Here is a tiny trained network, its code and every weight. The questions are about switching its units off for an input and a class, where a switched-off unit gives its printed mean instead of its output.

import numpy as np


def w(rows, s, z=0):
    codes = np.array(rows[::2]) - 128.0
    scale = np.full(codes.shape[1], s)
    scale[-1] = z or s
    return codes * scale


def f(y):
    return y / 2 * (1 + np.tanh(0.7978845608 * (y + 0.044715 * y**3)))


def log_softmax(a):
    a = a - a.max(-1, keepdims=True)
    return a - np.log(np.exp(a).sum(-1, keepdims=True))


def net(x, mask):
    res = np.array(x, float).reshape(1, 8) / 4 @ E
    y = f(res @ A[0][:, :-1].T + A[0][:, -1])
    res = res + np.where(mask, y, B[0][:, -1]) @ B[0][:, :-1]
    return log_softmax(res[-1] @ U[:, :-1].T + U[:, -1])


A, B = {}, {}
E = w([
[131,122,132,119,132,124,132,125,125,134,125,131],'x0',
[129,135,124,131,129,133,136,129,134,117,114,131],'x1',
[129,130,125,131,117,130,128,129,130,118,135,118],'x2',
[191,194,227,206,81,254,83,156,23,191,126,191],'x3',
[161,15,50,161,212,106,29,130,36,45,20,67],'x4',
[90,88,203,85,24,91,43,71,172,85,41,200],'x5',
[199,246,171,105,142,1,72,151,144,155,87,58],'x6',
[132,129,124,136,118,127,131,123,133,134,121,113],'x7',
],0.0081)
A[0] = w([
[122,80,175,95,31,104,32,82,126,70,52,183,113],'N0',
[208,221,197,108,121,64,62,162,127,139,112,86,53],'N1',
[217,242,133,134,176,2,61,150,122,156,64,65,84],'N2',
[187,47,81,166,217,125,29,140,29,65,31,85,19],'N3',
[89,111,184,104,35,116,61,104,147,114,63,197,113],'N4',
[206,184,207,220,81,228,60,157,13,181,100,177,49],'N5',
[85,22,88,188,133,218,152,112,87,107,128,202,5],'N6',
[189,159,58,159,242,171,179,203,38,146,179,91,73],'N7',
],0.0056,0.0031)
B[0] = w([
[171,172,105,225,228,144,37,204,132,194,142,29,208],'N0',
[67,69,136,120,72,195,101,109,52,112,148,183,195],'N1',
[63,35,88,109,75,204,59,110,27,79,169,171,222],'N2',
[191,240,222,61,38,85,255,103,195,202,170,243,234],'N3',
[203,157,125,202,183,155,98,180,116,185,149,46,191],'N4',
[58,94,26,55,171,7,174,48,237,64,39,120,254],'N5',
[73,64,123,83,72,198,116,130,68,92,143,155,183],'N6',
[178,168,94,211,222,149,87,195,115,181,126,39,207],'N7',
],0.0069,0.013)
U = w([
[160,146,137,199,199,164,99,169,124,162,136,56,157],'0',
[84,22,138,112,80,218,111,130,67,91,147,159,167],'1',
[146,235,211,100,60,127,192,132,179,176,161,188,193],'2',
[90,53,78,74,185,9,141,110,198,70,84,91,6],'3',
],0.011,0.0016)

Each question gives the input, the list of numbers given to net, and the class t.
The units are the neurons (one row each of A and B). Each row of codes is followed by its name. A weight is (code - 128) times the scale printed after its matrix; where a second scale follows, it is the last column's (A, B and U).
mask holds one flag per neuron, in row order. A switched-off neuron (its flag False) gives its mean, the last column of its row in B, instead of its output. The means were averaged over made-up inputs and are rounded, as every weight is.
A unit's drop is (log p(t) with every unit on - log p(t) with that unit switched off) / (log p(t) with every unit on - log p(t) with every unit switched off).
The circuit of an input: a set's keep is (log p(t) with only the set's units on - log p(t) with every unit switched off) / (log p(t) with every unit on - log p(t) with every unit switched off). Starting from all 8 units, units are removed one at a time, each time the one whose removal leaves the highest keep (on an exact tie, the one counted first), for as long as the keep stays at least 0.8.
units of the circuit, in order: the units of the circuit, biggest drop first
unit that matters most: the unit with the biggest drop
k most important neurons: the k neurons with the biggest drops, biggest first
drop when u is switched off: that unit's drop, to one decimal
input [-1,-2,8,5,-3,-6,7,5], class 1: units of the circuit, in order	(N2 N1)
input [-8,-8,1,-5,7,7,4,-8], class 0: unit that matters most	N0
input [-1,5,1,3,8,7,2,-2], class 2: 2 most important neurons	(N3 N7)
input [8,-4,4,-3,1,8,-8,1], class 0: 2 most important neurons	(N0 N4)
input [-8,6,2,-3,-2,5,-4,0], class 0: 2 most important neurons	(N5 N3)
input [-7,-7,-8,7,-5,0,7,-7], class 1: 3 most important neurons	(N1 N2 N3)
input [4,5,-2,-4,4,-7,8,-4], class 1: 3 most important neurons	(N2 N0 N1)
input [-6,4,1,3,-1,-3,4,-3], class 1: 2 most important neurons	(N0 N3)
input [-6,5,5,5,1,3,0,-5], class 3: 2 most important neurons	(N5 N7)
input [7,7,8,-5,-6,-2,-6,-3], class 1: units of the circuit, in order	(N3 N5)
input [6,6,-4,-3,-6,6,2,3], class 0: 2 most important neurons	(N3 N4)
input [0,-8,8,-4,2,-5,4,-7], class 0: 2 most important neurons	(N5 N7)
input [3,7,-6,8,-6,-5,7,-7], class 3: 2 most important neurons	(N5 N3)
input [5,5,3,1,2,1,0,-3], class 2: most important neuron	(N5)
input [0,-5,-2,-4,5,-8,7,5], class 0: 2 most important neurons	(N7 N5)
input [-3,-3,2,-2,-6,7,-7,1], class 0: units of the circuit, in order	(N4 N0)
input [-3,8,0,3,-2,7,7,-6], class 0: 2 most important neurons	(N0 N4)
input [0,-6,2,-7,1,-7,-8,5], class 1: 3 most important neurons	(N5 N6 N0)
input [-8,-7,0,7,-8,-8,6,-1], class 0: 2 most important neurons	(N7 N3)
input [-2,0,-8,2,3,-3,5,7], class 1: units of the circuit, in order	(N2)
input [-2,8,-6,-3,8,4,2,0], class 2: drop when N3 is switched off	0.8
input [6,4,-3,-5,8,5,0,5], class 2: drop when N3 is switched off	0.7
input [-6,6,-5,-1,6,4,5,3], class 2: drop when N3 is switched off	1.1
input [-6,7,-2,7,-2,5,-6,3], class 3: drop when N1 is switched off	0.1
